Below is a small trained network, with its code and all its weights. Each question gives an input and a class and asks what happens when units are switched off, that is, made to give their printed mean instead of their output.

import numpy as np


def w(rows, s, z=0):
    codes = np.array(rows[::2]) - 128.0
    scale = np.full(codes.shape[1], s)
    scale[-1] = z or s
    return codes * scale


def f(y):
    return y / 2 * (1 + np.tanh(0.7978845608 * (y + 0.044715 * y**3)))


def log_softmax(a):
    a = a - a.max(-1, keepdims=True)
    return a - np.log(np.exp(a).sum(-1, keepdims=True))


def net(x, mask):
    res = np.array(x, float).reshape(1, 7) / 4 @ E
    y = f(res @ A[0][:, :-1].T + A[0][:, -1])
    res = res + np.where(mask, y, B[0][:, -1]) @ B[0][:, :-1]
    return log_softmax(res[-1] @ U[:, :-1].T + U[:, -1])


A, B = {}, {}
E = w([
[187,220,74,108,139,109,104,40,96,121,45,138],'x0',
[162,112,170,117,63,68,119,143,159,98,97,6],'x1',
[179,107,239,135,108,162,92,139,71,72,90,189],'x2',
[169,255,118,134,180,176,99,191,135,103,138,73],'x3',
[237,144,115,219,130,102,123,98,211,122,170,185],'x4',
[68,204,173,178,25,159,101,95,141,194,133,134],'x5',
[173,178,182,63,128,173,240,78,96,99,184,128],'x6',
],0.009)
A[0] = w([
[86,73,142,219,130,164,150,246,139,126,184,131,103],'N0',
[87,129,113,144,175,167,142,87,98,123,165,195,82],'N1',
[117,139,144,158,62,163,79,114,149,225,101,127,71],'N2',
[117,78,173,123,106,130,148,172,153,158,204,108,122],'N3',
[155,130,194,135,127,90,133,100,137,115,77,68,215],'N4',
[189,150,138,158,104,119,106,101,207,127,191,178,36],'N5',
[95,163,109,144,183,132,140,148,104,142,131,230,76],'N6',
[89,175,121,126,53,164,105,112,100,172,164,150,174],'N7',
[149,118,188,119,127,167,88,158,97,82,105,190,122],'N8',
[86,154,24,89,146,111,192,131,200,217,175,56,128],'N9',
[147,223,127,145,181,169,91,192,147,106,159,76,238],'N10',
[104,93,129,138,246,86,54,151,173,149,65,122,154],'N11',
[105,106,107,160,103,76,31,235,157,153,127,158,111],'N12',
[149,105,219,146,94,144,95,144,96,84,82,145,107],'N13',
[156,196,112,108,69,63,182,56,90,146,83,111,223],'N14',
[163,98,108,155,182,100,43,126,155,81,161,151,100],'N15',
[48,113,96,92,137,174,65,166,90,92,73,108,126],'N16',
[135,167,190,103,114,83,208,110,129,114,157,115,109],'N17',
[72,135,174,59,158,134,166,127,45,176,92,105,71],'N18',
[165,167,89,99,143,87,104,63,67,144,101,153,66],'N19',
[168,71,56,81,219,107,138,142,102,51,118,148,113],'N20',
[125,123,73,153,165,203,122,132,84,155,131,190,93],'N21',
[87,76,113,75,108,52,120,17,183,149,152,138,168],'N22',
[155,46,114,108,150,92,144,130,86,140,123,136,160],'N23',
[210,134,153,185,146,70,114,104,192,129,181,190,154],'N24',
[109,75,163,187,74,101,206,67,88,143,57,177,181],'N25',
[164,136,68,119,131,127,56,69,123,162,2,131,112],'N26',
[166,110,140,129,86,73,133,142,161,101,105,59,175],'N27',
[157,144,151,79,133,185,239,84,125,110,201,118,5],'N28',
[95,162,155,143,81,126,85,89,153,159,134,172,94],'N29',
],0.0084,0.0023)
B[0] = w([
[188,130,160,46,182,113,171,200,131,198,95,109,214],'N0',
[120,83,81,171,84,135,91,227,117,74,92,44,179],'N1',
[69,171,213,132,131,177,127,72,198,88,111,136,176],'N2',
[145,126,110,82,189,167,131,235,132,155,143,117,193],'N3',
[157,73,137,145,141,127,99,140,132,97,101,74,184],'N4',
[113,184,93,59,95,129,68,119,202,132,115,144,184],'N5',
[113,47,66,195,84,131,65,212,128,45,126,79,179],'N6',
[144,143,177,123,183,158,123,131,187,44,160,115,181],'N7',
[183,159,156,135,163,60,54,79,67,126,168,179,189],'N8',
[210,110,169,175,203,50,12,105,117,104,191,215,247],'N9',
[151,146,88,210,125,187,171,63,30,191,112,33,232],'N10',
[83,111,183,157,73,126,178,75,127,138,131,171,207],'N11',
[132,68,133,174,101,108,210,96,119,188,74,211,208],'N12',
[167,141,136,134,118,78,61,122,79,104,172,175,196],'N13',
[141,102,150,117,129,131,141,213,151,75,128,142,205],'N14',
[72,166,121,67,145,142,155,42,152,111,117,174,178],'N15',
[116,175,72,55,59,106,122,28,173,190,137,119,203],'N16',
[94,63,126,161,59,69,179,123,123,156,83,151,183],'N17',
[148,174,40,21,86,90,87,81,163,134,104,112,198],'N18',
[166,113,195,85,155,109,188,239,146,191,136,157,183],'N19',
[54,187,208,152,204,189,127,103,191,54,154,111,232],'N20',
[105,32,122,140,80,113,101,180,111,69,65,72,178],'N21',
[185,166,97,175,136,160,134,100,36,142,165,62,191],'N22',
[95,189,119,120,179,199,164,95,95,109,160,105,183],'N23',
[119,153,20,34,64,148,110,117,166,172,115,88,207],'N24',
[170,131,85,148,164,218,144,105,82,160,162,70,200],'N25',
[172,142,165,118,144,87,208,253,133,192,110,144,209],'N26',
[42,76,110,160,88,158,66,161,146,61,99,72,193],'N27',
[56,101,186,147,48,16,222,39,113,155,27,218,219],'N28',
[84,163,181,126,173,152,179,98,158,117,138,115,167],'N29',
],0.0064,0.012)
U = w([
[76,96,140,175,106,76,200,98,130,154,55,188,178],'0',
[175,130,153,79,165,121,187,253,138,164,128,125,72],'1',
[111,155,36,39,103,125,93,86,172,139,115,119,30],'2',
[92,60,103,190,97,124,75,190,130,55,89,69,119],'3',
[59,170,198,145,181,189,153,98,174,71,156,122,65],'4',
[177,144,86,187,150,193,164,93,48,160,141,79,253],'5',
[180,121,143,159,165,57,39,114,97,115,181,187,120],'6',
],0.012,0.0024)

Each question gives the input, the list of numbers given to net, and the class t.
The units are the neurons (one row each of A and B). Each row of codes is followed by its name. A weight is (code - 128) times the scale printed after its matrix; where a second scale follows, it is the last column's (A, B and U).
mask holds one flag per neuron, in row order. A switched-off neuron (its flag False) gives its mean, the last column of its row in B, instead of its output. The means were averaged over made-up inputs and are rounded, as every weight is.
A unit's drop is (log p(t) with every unit on - log p(t) with that unit switched off) / (log p(t) with every unit on - log p(t) with every unit switched off).
The circuit of an input: a set's keep is (log p(t) with only the set's units on - log p(t) with every unit switched off) / (log p(t) with every unit on - log p(t) with every unit switched off). Starting from the 12 units with the biggest drops (on a tie, the unit counted first), units are removed one at a time, each time the one whose removal leaves the highest keep (on an exact tie, the one counted first), for as long as the keep stays at least 0.8.
units of the circuit, in order: the units of the circuit, biggest drop first
unit that matters most: the unit with the biggest drop
k most important neurons: the k neurons with the biggest drops, biggest first
drop when u is switched off: that unit's drop, to one decimal
input [-7,3,-7,-1,7,6,-5], class 1: unit that matters most -> N0
input [6,-1,-1,-1,7,1,0], class 2: 4 most important neurons -> [N24; N5; N0; N3]
input [3,-6,-3,-6,4,6,-2], class 3: units of the circuit, in order -> [N6; N1]
input [-8,5,3,-3,1,-4,8], class 0: 3 most important neurons -> [N28; N17; N26]
input [3,8,8,4,6,6,-3], class 3: 2 most important neurons -> [N27; N9]
input [-7,-8,8,4,-4,4,4], class 3: 4 most important neurons -> [N1; N6; N21; N9]
input [-2,6,2,-1,-6,-7,-7], class 0: 2 most important neurons -> [N12; N11]
input [3,7,4,5,8,-4,-1], class 2: 2 most important neurons -> [N24; N15]
input [7,8,-4,8,1,7,-6], class 3: 2 most important neurons -> [N27; N14]
input [-3,5,5,6,-4,-4,2], class 5: 2 most important neurons -> [N10; N9]
input [3,-8,4,-5,3,7,4], class 3: units of the circuit, in order -> [N1; N6]
input [3,6,1,-7,-8,-2,-1], class 2: 3 most important neurons -> [N18; N16; N10]
input [8,-1,-7,-2,6,2,-8], class 0: 3 most important neurons -> [N11; N12; N0]
input [7,5,-8,0,7,-3,-5], class 6: 2 most important neurons -> [N9; N0]
input [-1,-2,0,2,3,2,5], class 0: units of the circuit, in order -> [N28]
input [8,-3,0,2,-4,-5,-7], class 1: 2 most important neurons -> [N26; N19]
input [-6,-8,-8,-8,-2,-6,-7], class 3: 4 most important neurons -> [N6; N1; N21; N28]
input [1,4,7,1,-7,0,-5], class 2: 3 most important neurons -> [N16; N9; N18]
input [3,-1,-2,-8,3,2,4], class 5: 2 most important neurons -> [N22; N25]
input [8,-4,4,5,4,3,4], class 1: units of the circuit, in order -> [N19]
input [-3,0,-8,7,-6,-7,-7], class 6: drop when N9 is switched off -> 1.9
input [4,3,7,3,3,-8,7], class 4: drop when N2 is switched off -> -0.1
input [-4,7,8,4,0,-4,0], class 6: drop when N13 is switched off -> 1.2
input [1,7,8,-2,8,6,6], class 2: drop when N5 is switched off -> 0.5
